Here is a tiny trained network, its code and every weight. The questions are about switching its units off for an input and a target symbol, where a switched-off unit gives its printed mean instead of its output.

import numpy as np


def w(rows, s, z=0):
    codes = np.array(rows[::2]) - 128.0
    scale = np.full(codes.shape[1], s)
    scale[-1] = z or s
    return codes * scale


def f(y):
    return np.maximum(y, 0)


def softmax(a):
    e = np.exp(a - a.max(-1, keepdims=True))
    return e / e.sum(-1, keepdims=True)


def log_softmax(a):
    a = a - a.max(-1, keepdims=True)
    return a - np.log(np.exp(a).sum(-1, keepdims=True))


def net(x, mask):
    ids = ['ΓΩμξπσψ'.index(c) for c in x.split()]
    T = len(ids)
    res = E[ids] + P[:T]
    r = res
    for j in range(3):
        rows = slice(2 * j, 2 * j + 2)
        q, k, v = (r @ M[0][rows].T for M in (Q, K, V))
        z = softmax(np.where(np.tri(T) > 0, q @ k.T / 2**0.5, -1e9)) @ v
        o = O[0][rows]
        res = res + np.where(mask[j], z, o[:, -1]) @ o[:, :-1]
    y = f(res @ A[0][:, :-1].T + A[0][:, -1])
    res = res + np.where(mask[3:7], y, B[0][:, -1]) @ B[0][:, :-1]
    return log_softmax(res[-1] @ U[:, :-1].T + U[:, -1])


Q, K, V, O, A, B = {}, {}, {}, {}, {}, {}
E = w([
[183,66,80,103,190,107,26],'Γ',
[54,159,213,129,243,141,195],'Ω',
[44,187,91,137,34,123,51],'μ',
[123,81,112,216,94,104,157],'ξ',
[154,92,101,87,89,3,137],'π',
[252,168,147,130,85,113,139],'σ',
[152,129,213,178,70,108,14],'ψ',
],0.013)
P = w([
[95,1,167,24,7,206,165],'0',
[108,108,178,82,91,48,138],'1',
[126,152,164,114,116,44,120],'2',
[139,170,154,141,138,41,110],'3',
[155,186,150,166,163,44,105],'4',
[153,196,138,191,186,34,92],'5',
[170,171,126,188,184,32,82],'6',
],0.0061)
Q[0] = w([
[132,121,159,20,141,17,143],'h0',
[121,146,120,45,141,161,152],'h0',
[61,145,173,139,111,113,145],'h1',
[84,113,130,157,116,245,123],'h1',
[80,136,96,125,84,129,170],'h2',
[133,177,119,149,132,113,48],'h2',
],0.011)
K[0] = w([
[206,186,109,215,195,80,81],'h0',
[166,39,78,149,33,130,43],'h0',
[204,188,68,213,95,57,45],'h1',
[206,27,88,51,13,149,102],'h1',
[134,189,2,180,72,85,15],'h2',
[67,199,110,148,152,150,140],'h2',
],0.0077)
V[0] = w([
[90,96,183,117,218,208,77],'h0',
[91,32,79,99,97,78,69],'h0',
[83,89,151,139,192,128,195],'h1',
[194,62,90,52,109,29,132],'h1',
[195,109,77,130,29,94,54],'h2',
[76,254,172,139,167,128,101],'h2',
],0.0088)
O[0] = w([
[145,227,130,130,212,57,63,1],'h0',
[110,17,102,183,167,110,87,190],'h0',
[87,105,133,186,173,74,219,143],'h1',
[214,121,146,103,149,107,131,242],'h1',
[78,183,142,222,165,169,159,172],'h2',
[117,2,142,111,111,140,118,87],'h2',
],0.009,0.0059)
A[0] = w([
[160,242,110,141,129,100,140,39],'n0',
[37,91,116,177,162,113,162,162],'n1',
[167,109,74,31,124,87,62,2],'n2',
[70,167,83,254,119,142,189,27],'n3',
],0.0079,0.0032)
B[0] = w([
[117,93,75,67,170,177,71,180],'n0',
[111,158,141,98,108,188,172,252],'n1',
[91,207,95,108,142,180,158,206],'n2',
[139,178,7,191,103,107,150,202],'n3',
],0.011,0.0044)
U = w([
[148,128,55,149,231,108,76,32],'Γ',
[50,186,238,124,208,151,199,206],'Ω',
[52,42,53,74,105,219,63,114],'μ',
[82,175,99,177,123,118,189,6],'ξ',
[212,2,154,151,89,70,141,251],'π',
[213,199,141,61,48,174,140,100],'σ',
[91,168,211,182,65,86,34,197],'ψ',
],0.0077,0.0026)

Each question gives the input, a string of symbols that net reads in full, and the target symbol t.
The units are the heads (2 rows each of Q, K, V and O) and the neurons (one row each of A and B). Each row of codes is followed by its name. A weight is (code - 128) times the scale printed after its matrix; where a second scale follows, it is the last column's (O, A, B and U).
mask holds one flag per unit, heads first, then neurons. A switched-off unit (its flag False) gives its mean, the last column of its rows in O or B, instead of its output. The means were averaged over made-up inputs and are rounded, as every weight is.
A unit's drop is (log p(t) with every unit on - log p(t) with that unit switched off) / (log p(t) with every unit on - log p(t) with every unit switched off).
The circuit of an input: a set's keep is (log p(t) with only the set's units on - log p(t) with every unit switched off) / (log p(t) with every unit on - log p(t) with every unit switched off). Starting from all 7 units, units are removed one at a time, each time the one whose removal leaves the highest keep (on an exact tie, the one counted first), for as long as the keep stays at least 0.8.
circuit, biggest first: the units of the circuit, biggest drop first
top k neurons: the k neurons with the biggest drops, biggest first
which heads matter: for each layer, one digit per head in row order, 1 if its drop is at least 0.15 and else 0, layers parted by /
drop of u: that unit's drop, to one decimal
input π π π μ, target μ: circuit, biggest first => [h0]
input ψ π Ω μ Ω π, target Ω: which heads matter => 111
input Γ π ψ Γ π Ω ψ, target σ: circuit, biggest first => [h0; h2; n2]
input Ω Ω Ω ψ, target σ: circuit, biggest first => [h2; h0]
input Γ π Γ π, target Γ: circuit, biggest first => [h0; h2; h1]
input Ω ψ Ω Ω π ξ ξ, target Γ: which heads matter => 100
input π Ω π σ π Γ, target μ: which heads matter => 001
input Ω μ Ω, target μ: which heads matter => 011
input σ π Γ, target Γ: circuit, biggest first => [h0; h2]
input ψ π μ μ π, target μ: circuit, biggest first => [h1; h0]
input π π π ψ Γ μ π, target ψ: which heads matter => 011
input Ω σ Γ μ σ, target π: which heads matter => 011
input σ σ ξ, target ξ: which heads matter => 001
input π Ω ξ, target Γ: top neuron => [n0]
input Ω π ξ ψ π, target ξ: drop of h1 => 1.3
input σ ψ Γ, target Γ: drop of n0 => 0.0
input π σ Ω π σ, target π: drop of h1 => 2.3
